Here is a tiny trained network, its code and every weight. The questions are about switching its units off for an input and a class, where a switched-off unit gives its printed mean instead of its output.

import numpy as np


def w(rows, s, z=0):
    codes = np.array(rows[::2]) - 128.0
    scale = np.full(codes.shape[1], s)
    scale[-1] = z or s
    return codes * scale


def norm(h):
    return h / np.sqrt((h * h).mean(-1, keepdims=True) + 1e-5)


def f(y):
    return np.maximum(y, 0)


def log_softmax(a):
    a = a - a.max(-1, keepdims=True)
    return a - np.log(np.exp(a).sum(-1, keepdims=True))


def net(x, mask):
    res = np.array(x, float).reshape(1, 3) / 4 @ E
    u = 0
    for l in range(2):
        y = f(norm(res) @ A[l][:, :-1].T + A[l][:, -1])
        res = res + np.where(mask[u : u + 15], y, B[l][:, -1]) @ B[l][:, :-1]
        u += 15
    return log_softmax(norm(res)[-1] @ U[:, :-1].T + U[:, -1])


A, B = {}, {}
E = w([
[99,150,46,79,101,169,122,35],'x0',
[104,145,81,248,141,183,88,129],'x1',
[112,152,177,151,180,138,54,54],'x2',
],0.011)
A[0] = w([
[124,127,231,174,140,124,106,158,115],'L0N1',
[134,112,127,156,123,114,136,183,118],'L0N2',
[128,129,115,105,127,114,122,109,124],'L0N3',
[131,127,131,142,136,124,150,164,66],'L0N4',
[123,129,109,130,136,125,118,61,3],'L0N5',
[128,137,135,155,118,133,144,197,107],'L0N6',
[136,130,193,103,136,119,129,128,108],'L0N7',
[136,121,159,102,125,112,150,175,90],'L0N8',
[123,126,212,164,139,128,101,62,104],'L0N9',
[123,124,103,174,135,124,118,62,145],'L0N10',
[141,139,89,203,142,134,119,164,142],'L0N11',
[131,121,107,109,124,114,150,165,23],'L0N12',
[129,123,217,129,131,119,135,169,177],'L0N13',
[141,135,137,78,116,124,150,188,114],'L0N14',
[137,126,255,153,130,114,119,190,54],'L0N15',
],0.017,0.0041)
B[0] = w([
[120,84,223,252,171,200,204,147,233],'L0N1',
[176,186,121,118,164,167,85,177,183],'L0N2',
[196,82,182,104,107,178,193,88,154],'L0N3',
[125,175,116,138,137,133,103,169,157],'L0N4',
[184,191,120,146,143,207,162,237,165],'L0N5',
[221,137,135,101,157,146,53,179,186],'L0N6',
[82,80,139,214,128,56,137,92,179],'L0N7',
[108,168,94,178,70,218,70,88,182],'L0N8',
[182,180,59,25,121,64,80,115,208],'L0N9',
[96,94,131,126,72,207,38,78,188],'L0N10',
[75,76,167,175,69,26,145,95,206],'L0N11',
[87,138,136,42,114,157,164,194,155],'L0N12',
[133,161,189,239,197,67,60,114,222],'L0N13',
[52,86,46,77,183,113,147,116,189],'L0N14',
[240,142,254,213,187,71,176,233,248],'L0N15',
],0.018,0.014)
A[1] = w([
[76,89,119,114,158,166,217,82,165],'L1N1',
[79,119,98,139,130,218,175,153,128],'L1N2',
[149,126,158,137,136,154,72,153,125],'L1N3',
[96,131,113,138,115,147,92,138,70],'L1N4',
[134,78,116,153,136,69,53,88,67],'L1N5',
[93,149,104,51,133,85,68,69,78],'L1N6',
[76,89,140,154,128,27,181,101,17],'L1N7',
[176,189,94,107,135,149,104,91,67],'L1N8',
[180,193,137,123,85,175,131,159,179],'L1N9',
[148,210,78,96,196,111,84,223,4],'L1N10',
[104,96,168,169,126,192,82,155,183],'L1N11',
[86,97,126,203,1,93,142,75,63],'L1N12',
[175,119,136,81,106,59,214,162,98],'L1N13',
[104,127,94,50,120,95,121,196,108],'L1N14',
[155,162,67,91,85,161,67,154,30],'L1N15',
],0.017,0.0022)
B[1] = w([
[181,164,80,158,143,114,172,119,187],'L1N1',
[116,121,126,166,66,75,120,174,200],'L1N2',
[69,173,74,135,120,124,219,142,232],'L1N3',
[162,50,163,114,126,136,177,164,164],'L1N4',
[144,165,109,77,121,242,150,147,196],'L1N5',
[187,170,119,179,165,137,184,112,179],'L1N6',
[151,148,176,53,163,192,77,101,176],'L1N7',
[125,155,113,70,178,183,134,136,179],'L1N8',
[141,187,147,114,141,177,100,72,205],'L1N9',
[60,30,151,63,65,166,99,31,204],'L1N10',
[159,113,69,99,98,21,147,121,255],'L1N11',
[93,138,135,101,2,102,92,158,202],'L1N12',
[79,106,62,168,134,120,144,144,161],'L1N13',
[81,77,85,156,194,114,105,143,177],'L1N14',
[167,154,221,125,213,130,124,94,220],'L1N15',
],0.019,0.011)
U = w([
[120,126,130,117,28,128,98,151,223],'0',
[192,204,121,78,167,219,131,77,183],'1',
[52,38,107,78,175,157,87,116,4],'2',
[165,144,211,206,210,92,117,168,226],'3',
[131,112,4,144,178,139,195,130,34],'4',
],0.017,0.0016)

Each question gives the input, the list of numbers given to net, and the class t.
The units are the neurons (one row each of A and B). Each row of codes is followed by its name. A weight is (code - 128) times the scale printed after its matrix; where a second scale follows, it is the last column's (A, B and U).
mask holds one flag per neuron, layer by layer. A switched-off neuron (its flag False) gives its mean, the last column of its row in B, instead of its output. The means were averaged over made-up inputs and are rounded, as every weight is.
A unit's drop is (log p(t) with every unit on - log p(t) with that unit switched off) / (log p(t) with every unit on - log p(t) with every unit switched off).
The circuit of an input: a set's keep is (log p(t) with only the set's units on - log p(t) with every unit switched off) / (log p(t) with every unit on - log p(t) with every unit switched off). Starting from the 12 units with the biggest drops (on a tie, the unit counted first), units are removed one at a time, each time the one whose removal leaves the highest keep (on an exact tie, the one counted first), for as long as the keep stays at least 0.8.
units of the circuit, in order: the units of the circuit, biggest drop first
unit that matters most: the unit with the biggest drop
top k neurons: the k neurons with the biggest drops, biggest first
k most important neurons of layer l: the k neurons of layer l with the biggest drops, biggest first
drop of u: that unit's drop, to one decimal
input [1,-1,-3], class 4: units of the circuit, in order	L0N14; L0N15
input [5,-7,-1], class 4: unit that matters most	L0N13
input [-1,3,-3], class 2: units of the circuit, in order	L0N1; L0N15; L1N10
input [8,-5,-1], class 1: top 4 neurons	L0N11; L0N7; L0N1; L0N14
input [-2,3,-5], class 2: top 2 neurons	L1N10; L0N1
input [-3,8,-8], class 2: units of the circuit, in order	L0N1; L0N15; L1N10
input [4,-1,1], class 1: top 2 neurons	L0N11; L0N1
input [6,0,1], class 1: top 2 neurons	L0N11; L0N1
input [0,-6,1], class 1: 2 most important neurons of layer 1	L1N7; L1N5
input [1,-7,-4], class 4: 2 most important neurons of layer 0	L0N14; L0N11
input [3,6,2], class 0: top 2 neurons	L0N11; L1N12
input [-4,4,-7], class 0: top 2 neurons	L1N10; L0N11
input [-2,-3,-3], class 2: 2 most important neurons of layer 0	L0N14; L0N1
input [-2,2,-4], class 2: unit that matters most	L1N10
input [-1,-7,-6], class 2: top 2 neurons	L0N1; L1N10
input [6,-6,1], class 4: top 4 neurons	L0N8; L0N10; L0N6; L0N2
input [-3,0,-6], class 2: top 2 neurons	L1N10; L0N14
input [6,-8,3], class 4: 2 most important neurons of layer 0	L0N13; L0N8
input [5,6,-6], class 0: drop of L1N15	0.0
input [-2,7,1], class 0: drop of L0N11	0.2
input [-3,3,-6], class 2: drop of L1N10	0.7
input [2,5,7], class 1: unit that matters most	L0N9
